Look-ups in named tables: a row name and a column name give one cell, copied from the table.

Table bor
cols = ledam, zuruz, poto, pef, didab, kap, vobe, rolan
pesuna: [451, 563, 539, 489, 484, 597, 540, 648]
pap: [455, 570, 488, 433, 427, 662, 368, 672]
difor: [294, 565, 592, 407, 471, 723, 535, 563]
toduget: [514, 629, 519, 530, 508, 585, 595, 689]
burob: [361, 619, 486, 256, 522, 601, 641, 693]
gimavu: [381, 536, 605, 437, 353, 779, 578, 576]
rog: [275, 587, 475, 592, 360, 852, 694, 609]
faf: [501, 581, 518, 539, 319, 590, 531, 661]
tamomul: [450, 519, 597, 250, 254, 668, 439, 567]
kez: [438, 561, 537, 396, 481, 639, 594, 662]

difor, poto => 592
kez, zuruz => 561
faf, didab => 319
pesuna, vobe => 540
tamomul, zuruz => 519
kez, poto => 537
toduget, poto => 519
toduget, rolan => 689
burob, pef => 256
tamomul, rolan => 567
toduget, ledam => 514
difor, didab => 471

labola =
cols = zum, val, refiva, lofeva
lani: [-60334, 26755, -12432, 16876]
dut: [72640, -73692, -12432, 8464]
vela: [4253, -87389, -61924, -25184]
nitaru: [30848, -91955, 71323, -35700]
godo: [-41338, -73692, 67515, -8360]
vusonuk: [-29940, -96521, -69538, -54627]

godo, zum => -41338
vusonuk, refiva => -69538
godo, lofeva => -8360
godo, val => -73692
lani, zum => -60334
dut, val => -73692
vela, val => -87389
vela, refiva => -61924
nitaru, refiva => 71323
godo, refiva => 67515
vusonuk, zum => -29940
vela, zum => 4253
dut, refiva => -12432
vusonuk, lofeva => -54627
nitaru, val => -91955
dut, lofeva => 8464
lani, refiva => -12432
vusonuk, val => -96521
dut, zum => 72640

zavalu:
	ketutep	nef	rekad	togiguz	pagabin	vitomag	rozin	sofi
teb	529	727	617	550	826	611	704	599
kobima	580	696	645	604	728	659	709	643
fazo	761	417	716	801	382	811	723	843
vit	475	790	685	567	847	551	673	531
mopifa	954	232	574	838	316	835	589	857
gavadiv	475	780	663	537	821	602	728	567
miz	896	260	751	890	312	920	805	940
ruf	452	825	664	499	879	584	739	542
mefu	916	282	591	824	252	810	635	880
dol	495	758	662	554	804	614	728	581
ruv	831	286	718	926	419	885	618	768
maf	532	758	650	558	789	626	747	619

miz, ketutep: 896
maf, vitomag: 626
dol, ketutep: 495
ruv, ketutep: 831
mopifa, nef: 232
maf, nef: 758
gavadiv, vitomag: 602
vit, togiguz: 567
kobima, pagabin: 728
mopifa, pagabin: 316
dol, nef: 758
maf, ketutep: 532
miz, nef: 260
kobima, sofi: 643
vit, rozin: 673
Row with the largest pagabin: ruf

viza =
	sidozul	kof	tig	vof	gutabe
rofe	0.2	0.4	0.3	0.7	0.7
sada	0.6	0.6	0.7	0.5	0.6
kuben	0.6	0.6	0.6	0.6	0.5
mivudi	0.6	0.5	0.5	0.2	0.3
lis	0.7	0.6	0.6	0.8	0.5
mar	0.3	0.4	0.3	0.6	0.6
bepa	0.7	0.6	0.7	0.6	0.6
delas	0.7	0.5	0.6	0.2	0.2
zubob	0.7	0.7	0.7	0.6	0.6
lib	0.5	0.5	0.5	0.3	0.3
gudada	0.7	0.6	0.7	0.6	0.6
nibe	0.2	0.4	0.3	0.8	0.8
tas	0.7	0.6	0.6	0.6	0.6

gutabe of mar is 0.6
kof of rofe is 0.4
sidozul of lis is 0.7
vof of rofe is 0.7
vof of lib is 0.3
gutabe of lib is 0.3
sidozul of bepa is 0.7
sidozul of sada is 0.6
tig of mivudi is 0.5
vof of delas is 0.2
kof of bepa is 0.6
kof of nibe is 0.4
vof of bepa is 0.6
kof of delas is 0.5
gutabe of tas is 0.6
vof of lis is 0.8
gutabe of nibe is 0.8
tig of bepa is 0.7
vof of tas is 0.6

mita.tsv
	vadot	mub	dinug	rige	memidu	lal
minub	80	34	46	60	34	130
dagi	195	175	80	79	164	78
teror	113	106	212	229	179	227
peluzit	144	134	210	217	197	215
gup	234	195	116	114	213	95
pum	46	9	54	76	26	158
bet	170	150	38	24	111	61
rar	185	164	64	58	148	73
barir	144	125	38	23	68	72
lamuf	114	106	216	230	182	230
zuratu	186	165	65	60	149	71
tepeser	173	148	39	17	110	60
buk	114	107	206	218	182	221
maz	99	94	204	223	170	229

memidu of pum is 26
vadot of minub is 80
lal of dagi is 78
lal of teror is 227
rige of dagi is 79
lal of buk is 221
vadot of dagi is 195
rige of buk is 218

mesab:
,dimopo,tepet,foz,toropu,sobori,fineda
kig,146,130,63,58,100,90
ketulon,196,178,99,92,162,87
figif,123,115,196,207,174,200
ravunof,196,177,91,83,157,81
neb,106,100,117,123,105,144
takedek,122,117,116,117,116,132
bam,141,134,171,176,169,166
fopudi,104,87,62,64,66,117
rekup,81,70,104,114,79,154
vomu,219,192,86,78,172,72
duki,111,108,141,147,126,157
vov,179,162,72,64,132,78

What is the tepet of kig in mesab?
130
What is the dimopo of vov in mesab?
179
What is the fineda of ravunof in mesab?
81
What is the tepet of figif in mesab?
115
What is the dimopo of ravunof in mesab?
196
What is the toropu of bam in mesab?
176
Which row has the largest toropu? figif

puf:
columns: ziv, ponot, malivi, potari, zezun, tuti, vev, guv
liv: [159, 198, 204, 175, 88, 119, 84, 192]
fesuput: [109, 181, 129, 172, 201, 168, 127, 102]
mus: [171, 74, 75, 108, 144, 193, 139, 121]
vok: [122, 157, 207, 134, 86, 90, 166, 208]
gizalo: [95, 187, 128, 140, 197, 151, 143, 75]
tisip: [181, 59, 87, 80, 164, 192, 120, 136]
lerek: [132, 161, 198, 89, 99, 112, 189, 218]
kureren: [99, 214, 137, 125, 194, 152, 166, 53]
bem: [174, 50, 102, 75, 158, 166, 115, 122]
tibem: [152, 165, 200, 41, 86, 129, 195, 207]
pavazav: [85, 209, 156, 84, 194, 148, 178, 18]
bevar: [169, 73, 104, 125, 149, 152, 106, 156]
rolamuz: [137, 175, 171, 54, 78, 91, 200, 226]

What is the zezun of liv in puf? 88
What is the ponot of tisip in puf? 59
What is the malivi of vok in puf? 207
What is the ziv of bevar in puf? 169
What is the guv of vok in puf? 208
What is the zezun of kureren in puf? 194
What is the vev of tisip in puf? 120

zeg =
|  | bez | dalepa | beto | nipu | gor | seroga | ziz | dilok |
|---|---|---|---|---|---|---|---|---|
| bataro | 0.51 | 0.45 | -0.12 | 0.33 | -0.15 | -0.13 | 0.01 | 0.56 |
| kub | -0.51 | -0.16 | 0.50 | -0.46 | 0.06 | -0.01 | -0.04 | 0.27 |
| nofeget | 0.32 | 0.04 | 0.37 | -0.12 | 0.62 | 0.03 | 0.26 | 0.32 |
| bagu | -0.41 | 0.21 | 0.03 | 0.35 | 0.59 | 0.36 | 0.23 | -0.30 |

beto of kub: 0.50
dalepa of bagu: 0.21
bez of kub: -0.51
nipu of bataro: 0.33
nipu of bagu: 0.35
dalepa of bataro: 0.45
dilok of bataro: 0.56
dilok of nofeget: 0.32
gor of nofeget: 0.62
nipu of kub: -0.46
dilok of bagu: -0.30
gor of bataro: -0.15
dilok of kub: 0.27
seroga of bagu: 0.36
dalepa of nofeget: 0.04
ziz of kub: -0.04

Table nusigor
|  | lugagam | gizivo | meka | rugamog | susuz | viguli |
|---|---|---|---|---|---|---|
| botab | 4.2 | 5.6 | 6.7 | 5.9 | 6.0 | 3.0 |
| dabu | 4.6 | 3.3 | 5.5 | 5.3 | 4.7 | 5.4 |
| kodudig | 4.8 | 1.7 | 3.6 | 5.4 | 5.1 | 9.4 |
| bosud | 7.5 | 3.8 | 5.9 | 5.5 | 5.5 | 4.4 |
| gol | 5.5 | 5.9 | 4.1 | 6.5 | 1.3 | 4.2 |
| baf | 6.0 | 5.2 | 2.7 | 4.9 | 3.3 | 6.7 |
| gon | 4.3 | 7.4 | 6.3 | 0.2 | 6.9 | 3.0 |
| zupurid | 7.2 | 3.8 | 5.8 | 5.9 | 4.4 | 3.8 |
| ral | 8.0 | 2.5 | 6.3 | 3.7 | 3.9 | 5.3 |
| ket | 6.7 | 3.4 | 6.2 | 3.7 | 4.0 | 5.2 |
| tutober | 4.7 | 5.9 | 4.5 | 3.1 | 6.5 | 5.5 |
| dab | 5.2 | 3.1 | 2.4 | 6.7 | 6.2 | 8.1 |
| ruduv | 5.1 | 5.3 | 6.5 | 5.1 | 6.0 | 3.9 |
| gezu | 5.4 | 5.9 | 4.2 | 6.9 | 5.5 | 4.0 |

What is the lugagam of zupurid in nusigor?
7.2
What is the viguli of dab in nusigor?
8.1
What is the meka of ruduv in nusigor?
6.5
What is the viguli of tutober in nusigor?
5.5
What is the susuz of baf in nusigor?
3.3
What is the rugamog of dab in nusigor?
6.7
Which row has the largest rugamog? gezu

